grid =
[[128 128 134 117 110 128 111 111 130 131 117 129 129 132 119 151]
 [118 138 138 145 125 108 145 146 114 136 148 134 131 122 154 114]]
Rows and columns are counted from 1.
(1, 1)	128
(2, 10)	136
(2, 15)	154
(2, 3)	138
(2, 8)	146
(2, 5)	125
(1, 11)	117
(2, 14)	122

data =
[[126 133 125 122 129 118 113 130 125 132 134 127]
 [124 124 122 133 124 131 112 130 124 125 129 138]
 [128 127 144 121 127 124 114 132 127 126 133 128]
 [132 141 151 122 128 103 123 128 143 133 124 143]
 [121 130 128 130 134 122 119 137 132 133 128 136]]
Indices start at 1.
(1, 1)	126
(2, 6)	131
(2, 12)	138
(1, 11)	134
(3, 3)	144
(5, 11)	128
(5, 10)	133
(3, 7)	114
(5, 4)	130
(2, 10)	125
(4, 9)	143
(2, 3)	122
(3, 9)	127
(3, 5)	127
(5, 8)	137
(1, 2)	133
(4, 1)	132
(3, 11)	133
(4, 4)	122
(1, 6)	118

A =
[[134 152 120 121 141 140 120 139 125 138 119 136 119]
 [130 147 116 117 144 139 123 135 122 139 118 135 119]
 [128 133 119 120 136 134 127 129 124 132 122 133 122]
 [128 133 120 120 135 133 127 129 124 131 123 133 122]
 [128 135 118 118 138 135 126 129 123 133 121 134 121]
 [128 134 118 119 137 134 126 129 123 132 122 134 121]
 [132 150 117 119 143 140 121 137 123 139 118 136 119]
 [128 138 116 117 141 136 125 130 122 135 120 134 120]
 [129 143 116 117 144 138 124 133 122 138 118 135 120]
 [135 152 123 123 138 139 120 140 127 136 120 136 120]
 [128 131 121 121 134 132 127 128 124 130 124 132 123]
 [128 132 120 121 135 133 127 129 124 131 123 133 122]
 [128 131 121 121 134 133 127 128 124 130 123 132 123]
 [129 140 116 117 142 137 125 131 122 137 119 134 120]
 [128 136 117 118 139 135 126 130 123 134 121 134 121]]
Indices start at 1.
(1, 1) => 134
(2, 1) => 130
(7, 9) => 123
(1, 9) => 125
(4, 10) => 131
(14, 10) => 137
(9, 9) => 122
(5, 10) => 133
(7, 1) => 132
(10, 13) => 120
(12, 10) => 131
(1, 13) => 119
(13, 11) => 123
(9, 11) => 118
(10, 9) => 127
(8, 6) => 136
(15, 13) => 121
(12, 12) => 133
(5, 11) => 121
(12, 1) => 128
(8, 2) => 138
(14, 9) => 122
(13, 8) => 128
(14, 11) => 119
(9, 5) => 144
(12, 3) => 120
(11, 9) => 124
(4, 9) => 124
(4, 1) => 128
(15, 7) => 126
(5, 3) => 118
(10, 6) => 139
(15, 12) => 134
(6, 12) => 134
(4, 13) => 122
(6, 8) => 129
(8, 3) => 116
(8, 1) => 128
(9, 1) => 129

x =
105,135,120,152,135
103,154,134,142,106
106,149,134,150,118
141,143,128,145,128
112,147,132,152,124
Indices start at 1.
row 1 col 1	105
row 5 col 1	112
row 2 col 5	106
row 5 col 4	152
row 1 col 3	120
row 4 col 1	141
row 5 col 2	147

W =
[[128 136 127 130 130 130 142 143 131 125]
 [141 120 125 119 123 121 139 117 125 133]
 [121 138 137 141 130 125 122 126 125 150]
 [131 129 142 131 125 135 131 129 119 136]
 [132 121 126 112 117 122 135 114 132 127]
 [119 131 124 118 134 124 141 113 135 128]
 [124 140 129 139 129 127 119 133 119 135]
 [118 128 141 139 140 129 142 132 136 129]
 [143 129 137 146 134 126 131 138 128 133]
 [130 130 142 132 137 133 136 142 130 133]]
Indices start at 1.
(1, 1) = 128
(8, 4) = 139
(3, 10) = 150
(9, 2) = 129
(10, 1) = 130
(3, 5) = 130
(2, 8) = 117
(1, 3) = 127
(5, 6) = 122
(2, 10) = 133
(2, 1) = 141
(5, 1) = 132
(10, 3) = 142
(4, 9) = 119
(7, 7) = 119
(1, 2) = 136
(10, 7) = 136
(6, 6) = 124
(9, 3) = 137
(10, 5) = 137
(8, 3) = 141
(5, 9) = 132
(9, 1) = 143
(2, 9) = 125
(8, 7) = 142
(7, 9) = 119
(2, 2) = 120
(4, 5) = 125
(7, 2) = 140
(5, 5) = 117
(10, 10) = 133
